Here is a tiny trained network, its code and every weight. The questions are about switching its units off for an input and a class, where a switched-off unit gives its printed mean instead of its output.

import numpy as np


def w(rows, s, z=0):
    codes = np.array(rows[::2]) - 128.0
    scale = np.full(codes.shape[1], s)
    scale[-1] = z or s
    return codes * scale


def f(y):
    return np.maximum(y, 0)


def log_softmax(a):
    a = a - a.max(-1, keepdims=True)
    return a - np.log(np.exp(a).sum(-1, keepdims=True))


def net(x, mask):
    res = np.array(x, float).reshape(1, 5) / 4 @ E
    y = f(res @ A[0][:, :-1].T + A[0][:, -1])
    res = res + np.where(mask, y, B[0][:, -1]) @ B[0][:, :-1]
    return log_softmax(res[-1] @ U[:, :-1].T + U[:, -1])


A, B = {}, {}
E = w([
[92,125,178],'x0',
[190,158,99],'x1',
[107,250,135],'x2',
[124,104,116],'x3',
[86,148,172],'x4',
],0.011)
A[0] = w([
[134,209,212,203],'n1',
[153,195,46,217],'n2',
[23,144,153,241],'n3',
[187,171,182,136],'n4',
[163,57,112,99],'n5',
[149,69,53,222],'n6',
[245,141,164,163],'n7',
[210,153,153,2],'n8',
],0.012,0.0043)
B[0] = w([
[39,146,68,252],'n1',
[97,255,170,248],'n2',
[51,148,230,254],'n3',
[52,139,3,180],'n4',
[190,68,151,203],'n5',
[225,110,186,241],'n6',
[217,158,25,208],'n7',
[97,115,53,152],'n8',
],0.0078,0.0077)
U = w([
[210,2,105,65],'0',
[174,206,46,56],'1',
[42,99,178,132],'2',
[92,160,206,254],'3',
[187,51,145,67],'4',
],0.0097,0.0047)

Each question gives the input, the list of numbers given to net, and the class t.
The units are the neurons (one row each of A and B). Each row of codes is followed by its name. A weight is (code - 128) times the scale printed after its matrix; where a second scale follows, it is the last column's (A, B and U).
mask holds one flag per neuron, in row order. A switched-off neuron (its flag False) gives its mean, the last column of its row in B, instead of its output. The means were averaged over made-up inputs and are rounded, as every weight is.
A unit's drop is (log p(t) with every unit on - log p(t) with that unit switched off) / (log p(t) with every unit on - log p(t) with every unit switched off).
The circuit of an input: a set's keep is (log p(t) with only the set's units on - log p(t) with every unit switched off) / (log p(t) with every unit on - log p(t) with every unit switched off). Starting from all 8 units, units are removed one at a time, each time the one whose removal leaves the highest keep (on an exact tie, the one counted first), for as long as the keep stays at least 0.8.
units of the circuit, in order: the units of the circuit, biggest drop first
top k neurons: the k neurons with the biggest drops, biggest first
drop when u is switched off: that unit's drop, to one decimal
input [8,8,7,-7,1], class 1: units of the circuit, in order -> [n4]
input [-6,-6,-6,2,3], class 0: units of the circuit, in order -> [n2, n5]
input [8,-7,6,-3,2], class 2: units of the circuit, in order -> [n1, n2]
input [7,-1,8,-6,0], class 2: top 2 neurons -> [n1, n4]
input [0,-2,0,-5,-5], class 0: units of the circuit, in order -> [n3, n1]
input [4,7,2,0,7], class 2: units of the circuit, in order -> [n1, n6, n4]
input [-6,0,-8,-7,7], class 0: units of the circuit, in order -> [n2, n3]
input [1,-1,-4,2,-1], class 0: units of the circuit, in order -> [n2, n3]
input [3,3,4,1,3], class 2: units of the circuit, in order -> [n1, n6, n7]
input [-1,-8,-6,-3,-3], class 0: units of the circuit, in order -> [n2, n5]
input [5,0,-3,-7,-4], class 4: units of the circuit, in order -> [n2, n1]
input [-8,-4,-4,-6,2], class 0: units of the circuit, in order -> [n2, n3]
input [7,-3,5,1,7], class 2: top 3 neurons -> [n1, n2, n6]
input [-1,-7,-4,7,-1], class 0: units of the circuit, in order -> [n2, n5]
input [-2,0,-3,8,5], class 0: top neuron -> [n2]
input [3,2,6,1,8], class 2: top 3 neurons -> [n1, n4, n6]
input [4,2,1,-1,4], class 2: drop when n2 is switched off -> 0.3
input [2,3,2,3,7], class 2: drop when n2 is switched off -> 0.2
input [6,2,0,-7,1], class 2: drop when n2 is switched off -> 0.3
input [-2,-4,-2,-1,-1], class 0: drop when n3 is switched off -> 0.2
input [0,2,-2,0,-4], class 0: top neuron -> [n3]
